Each row is followed by its class. Each block has new classes.
-0.12  -0.26  +0.02  -0.65  -0.36  +0.22  +0.73  +0.05  -0.03  -0.08  +4.30  -0.36  +0.20  +1.95  +0.36  +0.24  -0.49  +0.15  -0.23  +0.44  -0.60  +0.19  -0.17  -0.21  +0.07  +0.56  +2.73 -> tope
-0.03  -1.17  -0.29  +0.06  -0.19  +0.52  +0.52  +0.28  +0.46  +0.59  +8.09  -0.35  -0.27  +2.23  +0.05  -0.25  -0.21  -0.57  -0.41  +0.35  -0.44  -0.53  -0.30  -0.38  -0.57  -0.23  +3.00 -> tope
-0.15  -0.27  -0.09  -0.07  +0.55  +0.37  +0.52  +0.16  +0.15  +0.54  +4.21  -0.09  +0.09  +0.88  +0.62  -0.04  -0.29  -0.30  -0.48  -1.33  +0.19  -0.13  +0.19  -0.42  -0.15  -0.26  +1.19 -> tope
-0.23  -0.69  +0.02  +0.00  +0.74  +0.09  +1.06  +0.21  +0.02  +0.41  +3.56  +0.10  +0.18  +2.25  +0.09  +0.22  -0.52  -0.14  -0.52  -0.06  -0.64  -0.67  -0.12  +0.31  +0.02  -0.25  +0.92 -> tope
+0.47  -0.86  -0.12  -0.24  -0.54  -0.17  +1.28  +0.09  +0.30  +0.42  +3.03  +0.05  +0.19  +2.04  -0.23  -0.04  -0.34  +0.11  -0.18  -0.23  -0.41  -0.86  -0.54  -0.22  +0.11  -0.06  +2.10 -> tope
+0.03  -0.39  -0.15  +0.09  -0.21  +0.24  +0.72  +0.44  +0.21  +0.13  +6.27  +0.38  +0.08  +1.96  +0.05  -0.18  +0.25  +0.03  -0.42  +0.74  -0.45  +0.07  -0.08  +0.18  -0.36  -0.01  +2.97 -> bosib
-0.24  -0.34  -0.15  -0.26  -0.12  +0.14  +0.90  +0.32  +0.08  -0.03  +1.27  +0.01  +0.48  +1.87  +0.33  -0.16  -0.12  +0.12  -0.48  -0.09  -0.47  +0.35  -0.54  -0.09  -0.02  -0.33  +3.48 -> tope
-0.43  -1.24  -0.03  +0.18  -0.22  -0.11  +0.69  -0.18  +0.23  -0.02  +6.40  +0.16  +0.01  +1.38  +0.03  -0.28  -0.18  +0.04  -0.07  +0.10  -0.19  -1.38  -0.34  -0.15  +0.30  +0.06  +1.56 -> tope
-0.02  -0.57  -0.24  -0.29  -0.03  +0.06  +0.67  +0.33  +0.12  -0.16  +4.24  -0.43  +0.08  +1.75  -0.08  +0.25  +0.08  -0.08  -0.20  +0.09  -0.54  +0.37  -0.38  -0.35  -0.37  -0.41  +3.07 -> tope
-0.35  -1.31  -0.08  -0.23  -0.27  +0.57  +0.92  +0.74  +0.39  +0.04  +8.09  -0.20  -0.12  +1.92  +0.08  +0.32  -0.19  -0.41  -0.57  +0.17  -0.44  -0.43  -0.04  -0.66  -0.38  -0.51  +3.08 -> tope
-0.17  -0.92  -0.32  -0.24  -0.15  +0.35  +1.01  +0.17  -0.02  +0.00  +7.99  -0.21  -0.01  +1.76  -0.04  +0.03  -0.24  -0.13  -0.23  +0.34  -0.16  -0.57  -0.23  -0.40  +0.09  -0.32  +2.27 -> tope
-0.45  -0.85  -0.20  -0.06  -0.12  +0.41  +0.56  +0.41  -0.06  -0.26  +6.78  -0.39  +0.35  +1.91  -0.08  +0.01  +0.27  -0.05  -0.53  +0.10  -0.54  +0.05  +0.04  -0.10  -0.25  -0.29  +3.24 -> bosib
-0.27  -1.18  -0.41  -0.04  -0.26  -0.16  +1.96  +0.56  +0.39  +0.37  +4.24  +0.14  +0.14  +1.75  +0.01  -0.01  -0.53  -0.20  -0.59  +0.00  -0.44  -0.75  -0.62  -0.12  -0.15  +0.10  +2.31 -> tope
-0.36  -0.06  +0.31  -0.02  -0.40  -0.08  +1.29  -0.14  +0.47  +0.52  +2.72  +0.46  +0.55  +2.54  +0.13  -0.20  +0.18  +0.19  -0.25  -0.05  -0.97  -0.86  -0.36  -0.17  +0.00  -0.14  +0.90 -> tope
-0.23  -0.98  -0.25  -0.16  -0.15  -0.07  +1.22  +0.62  +0.46  +0.65  +4.89  -0.76  +0.35  +1.65  +0.00  +0.15  -0.61  -0.30  +0.19  -0.15  +0.19  -0.51  -0.50  -0.67  -0.15  -0.19  +2.69 -> bosib
+0.08  -0.53  -0.16  -0.16  -0.29  +0.20  +0.34  +0.24  +0.08  -0.19  +6.44  -0.24  -0.11  +1.60  +0.22  +0.06  +0.22  +0.03  -0.46  +0.91  -0.21  -0.01  -0.41  -4.00  -0.02  -0.13  +2.66 -> tope
+0.09  -0.42  -0.37  -0.03  -0.27  +0.21  +0.17  +0.20  +0.11  -0.45  +4.87  -0.36  +0.04  +0.31  +0.07  +0.18  +0.37  -0.15  -0.36  +0.38  -0.21  +0.32  -0.29  +0.05  -0.23  +0.02  +2.74 -> tope
-0.12  -0.72  +0.03  +0.04  -0.17  +0.14  +0.59  +0.17  +0.04  -0.12  +4.32  -0.30  +0.36  +1.61  +0.59  -0.09  +0.16  -0.11  -0.12  -0.40  -0.61  +0.07  -0.46  -0.32  -0.25  -0.19  +3.66 -> tope
-0.07  -0.56  +0.48  -0.20  -0.06  +0.21  +0.55  +0.19  +0.13  -0.28  +5.81  -0.12  +0.21  +1.55  +0.13  +0.19  +0.18  -0.12  -0.23  +0.26  -0.43  +0.41  -0.30  -0.02  -0.21  -0.02  +2.96 -> bosib
-0.20  -0.70  -0.06  +0.20  -0.10  +0.02  +0.96  +0.36  +0.30  +0.28  +2.55  +0.01  +0.39  +2.46  +0.11  -0.24  -0.06  +0.00  -0.50  -0.02  -0.16  +0.12  -0.41  -0.33  -0.03  -0.26  +3.18 -> tope
-0.05  -0.71  -0.13  -0.01  -0.07  -0.20  +0.87  +0.43  +0.10  +0.33  +4.29  -0.17  +0.20  +1.92  -0.39  -0.16  -0.28  +0.08  -0.43  -0.12  -0.71  -0.53  -0.28  -0.49  -0.39  -0.21  +2.66 -> tope
-0.21  -0.48  +0.09  -1.08  +0.10  -0.26  +0.55  +0.47  +0.51  +0.22  +1.64  +0.25  +0.58  +2.07  +0.33  +0.05  -0.26  +0.27  -0.31  -0.19  -0.45  -0.03  -0.53  -0.31  +1.11  -0.29  +2.96 -> bosib
-0.08  -0.73  -0.15  -0.25  -0.32  -0.55  +0.83  +0.32  +0.38  +0.26  +3.19  +0.27  +0.42  +1.18  +0.27  -0.23  -0.30  +0.03  +0.01  -0.22  -0.65  -1.08  -0.45  -0.21  +0.15  +0.06  +1.39 -> tope
+0.01  -0.38  -0.10  -0.16  -0.25  +0.09  +0.84  +0.59  +0.38  +0.34  +4.66  -0.26  +0.23  +1.91  -0.92  -0.11  +0.15  +0.05  -0.51  +0.12  -0.39  -0.14  -0.27  +0.29  +0.16  -0.13  +2.19 -> tope
-0.30  -0.68  -0.24  +0.10  -0.07  +0.22  +0.48  +0.44  +0.26  +0.60  +3.62  -0.27  +0.25  +2.03  -0.02  +0.07  -0.09  +0.08  -0.44  -0.07  -0.43  +0.11  -0.55  -0.21  -0.13  -0.44  +3.16 -> tope
-0.44  -0.70  +0.04  -0.18  +0.15  +0.33  +0.93  +0.87  -0.30  +0.29  +2.50  -0.35  -0.07  +2.05  +0.09  -0.19  -0.45  -0.26  -0.38  -0.09  -0.50  -0.11  -0.33  -0.41  +0.07  -0.15  +2.98 -> tope
